Below are the code and all the weights of a small trained network. Each question names an input and a target symbol and asks about switching units off, where a switched-off unit gives its printed mean instead of its output.

import numpy as np


def w(rows, s, z=0):
    codes = np.array(rows[::2]) - 128.0
    scale = np.full(codes.shape[1], s)
    scale[-1] = z or s
    return codes * scale


def f(y):
    return y / 2 * (1 + np.tanh(0.7978845608 * (y + 0.044715 * y**3)))


def softmax(a):
    e = np.exp(a - a.max(-1, keepdims=True))
    return e / e.sum(-1, keepdims=True)


def log_softmax(a):
    a = a - a.max(-1, keepdims=True)
    return a - np.log(np.exp(a).sum(-1, keepdims=True))


def net(x, mask):
    ids = ['ΓΘΣαβδεζλπτψω'.index(c) for c in x.split()]
    T = len(ids)
    res = E[ids] + P[:T]
    r = res
    for j in range(2):
        rows = slice(2 * j, 2 * j + 2)
        q, k, v = (r @ M[0][rows].T for M in (Q, K, V))
        z = softmax(np.where(np.tri(T) > 0, q @ k.T / 2**0.5, -1e9)) @ v
        o = O[0][rows]
        res = res + np.where(mask[j], z, o[:, -1]) @ o[:, :-1]
    y = f(res @ A[0][:, :-1].T + A[0][:, -1])
    res = res + np.where(mask[2:14], y, B[0][:, -1]) @ B[0][:, :-1]
    return log_softmax(res[-1] @ U[:, :-1].T + U[:, -1])


Q, K, V, O, A, B = {}, {}, {}, {}, {}, {}
E = w([
[133,125,141],'Γ',
[254,139,203],'Θ',
[161,131,155],'Σ',
[84,130,97],'α',
[204,133,168],'β',
[176,135,155],'δ',
[189,146,244],'ε',
[21,147,95],'ζ',
[94,129,117],'λ',
[123,128,131],'π',
[65,137,121],'τ',
[113,124,123],'ψ',
[139,139,120],'ω',
],0.0088)
P = w([
[156,251,167],'0',
[121,57,109],'1',
[72,225,136],'2',
[93,102,198],'3',
[100,208,26],'4',
[140,86,124],'5',
[255,215,171],'6',
[188,73,90],'7',
[131,169,109],'8',
[82,114,149],'9',
[48,158,11],'10',
[133,113,145],'11',
],0.016)
Q[0] = w([
[4,154,133],'H1',
[143,135,16],'H1',
[139,116,193],'H2',
[94,111,210],'H2',
],0.013)
K[0] = w([
[166,179,83],'H1',
[162,9,85],'H1',
[114,163,168],'H2',
[62,167,106],'H2',
],0.015)
V[0] = w([
[48,110,192],'H1',
[251,148,168],'H1',
[138,27,182],'H2',
[150,136,170],'H2',
],0.016)
O[0] = w([
[33,141,144,133],'H1',
[174,146,204,197],'H1',
[165,159,249,2],'H2',
[1,149,135,160],'H2',
],0.0097,0.0062)
A[0] = w([
[161,64,134,223],'N1',
[104,86,78,253],'N2',
[76,2,109,50],'N3',
[112,92,76,238],'N4',
[210,180,58,136],'N5',
[196,250,161,26],'N6',
[199,174,166,176],'N7',
[40,118,80,152],'N8',
[169,112,108,172],'N9',
[125,243,145,129],'N10',
[161,80,77,197],'N11',
[127,75,55,211],'N12',
],0.012,0.005)
B[0] = w([
[29,208,123,163],'N1',
[119,176,194,254],'N2',
[146,83,3,200],'N3',
[122,174,196,242],'N4',
[149,150,82,178],'N5',
[145,34,116,194],'N6',
[95,36,143,175],'N7',
[211,129,165,252],'N8',
[63,171,89,143],'N9',
[141,68,82,222],'N10',
[115,137,160,192],'N11',
[105,120,206,247],'N12',
],0.0072,0.0082)
U = w([
[147,114,89,77],'Γ',
[172,79,157,2],'Θ',
[125,100,80,73],'Σ',
[229,152,125,75],'α',
[152,89,110,57],'β',
[124,89,71,73],'δ',
[3,65,155,211],'ε',
[175,139,200,220],'ζ',
[193,141,110,83],'λ',
[157,125,87,87],'π',
[171,144,145,179],'τ',
[153,128,89,83],'ψ',
[156,125,62,123],'ω',
],0.014,0.0041)

Each question gives the input, a string of symbols that net reads in full, and the target symbol t.
The units are the heads (2 rows each of Q, K, V and O) and the neurons (one row each of A and B). Each row of codes is followed by its name. A weight is (code - 128) times the scale printed after its matrix; where a second scale follows, it is the last column's (O, A, B and U).
mask holds one flag per unit, heads first, then neurons. A switched-off unit (its flag False) gives its mean, the last column of its rows in O or B, instead of its output. The means were averaged over made-up inputs and are rounded, as every weight is.
A unit's drop is (log p(t) with every unit on - log p(t) with that unit switched off) / (log p(t) with every unit on - log p(t) with every unit switched off).
The circuit of an input: a set's keep is (log p(t) with only the set's units on - log p(t) with every unit switched off) / (log p(t) with every unit on - log p(t) with every unit switched off). Starting from the 12 units with the biggest drops (on a tie, the unit counted first), units are removed one at a time, each time the one whose removal leaves the highest keep (on an exact tie, the one counted first), for as long as the keep stays at least 0.8.
circuit, biggest first: the units of the circuit, biggest drop first
unit that matters most: the unit with the biggest drop
k most important neurons: the k neurons with the biggest drops, biggest first
input π ζ δ Γ ε, target ζ: unit that matters most => H1
input ε ε Γ ζ ε, target ε: circuit, biggest first => H2; N8; N7
input Σ Θ β Γ λ, target Θ: circuit, biggest first => H2; H1; N6; N7
input δ ε π ζ Γ, target ε: circuit, biggest first => H2; N8; N7
input ζ α ψ, target ζ: circuit, biggest first => N8; N3
input Θ λ β Θ Γ Θ β, target Θ: circuit, biggest first => N6; N7
input Γ Σ ε ε ζ ψ ω Θ, target ε: circuit, biggest first => N8; H1
input Θ ε ψ, target Θ: circuit, biggest first => H1; N6; N7
input ζ δ ε Θ π ε Γ, target Θ: circuit, biggest first => N6; N7
input ω Θ ζ ψ α, target Θ: circuit, biggest first => H2; H1; N6; N7
input ε ε τ Γ ζ δ τ ω, target ε: 3 most important neurons => N8; N1; N7
input β ψ ζ α λ ε, target ε: 2 most important neurons => N12; N3
input π Σ ε ζ δ Γ Γ λ, target ε: circuit, biggest first => N1; N12
input α ζ ζ τ β, target ζ: unit that matters most => H1
input ε α ε τ λ δ, target ε: 2 most important neurons => N12; N5
input δ ε ζ ε α, target ε: 3 most important neurons => N8; N7; N3
input Θ α Σ, target Θ: circuit, biggest first => H1; N6; N7
input ω ζ ζ Θ ω Σ, target ε: 4 most important neurons => N12; N1; N5; N11
input δ ε β ε Θ ω ζ α, target ε: 2 most important neurons => N8; N1
input ζ Θ ψ, target ζ: unit that matters most => N8
input ω δ ψ ζ Θ ε Σ τ, target ε: 3 most important neurons => N8; N1; N5
input ε Θ α ω ε δ, target ε: 3 most important neurons => N5; N1; N8
input Σ Θ δ ε λ ε β ψ Θ, target ε: 2 most important neurons => N8; N7
input ψ Θ ζ ω ω, target Θ: 2 most important neurons => N6; N7
input ζ Σ ζ ε λ Θ ψ, target ε: 2 most important neurons => N8; N7
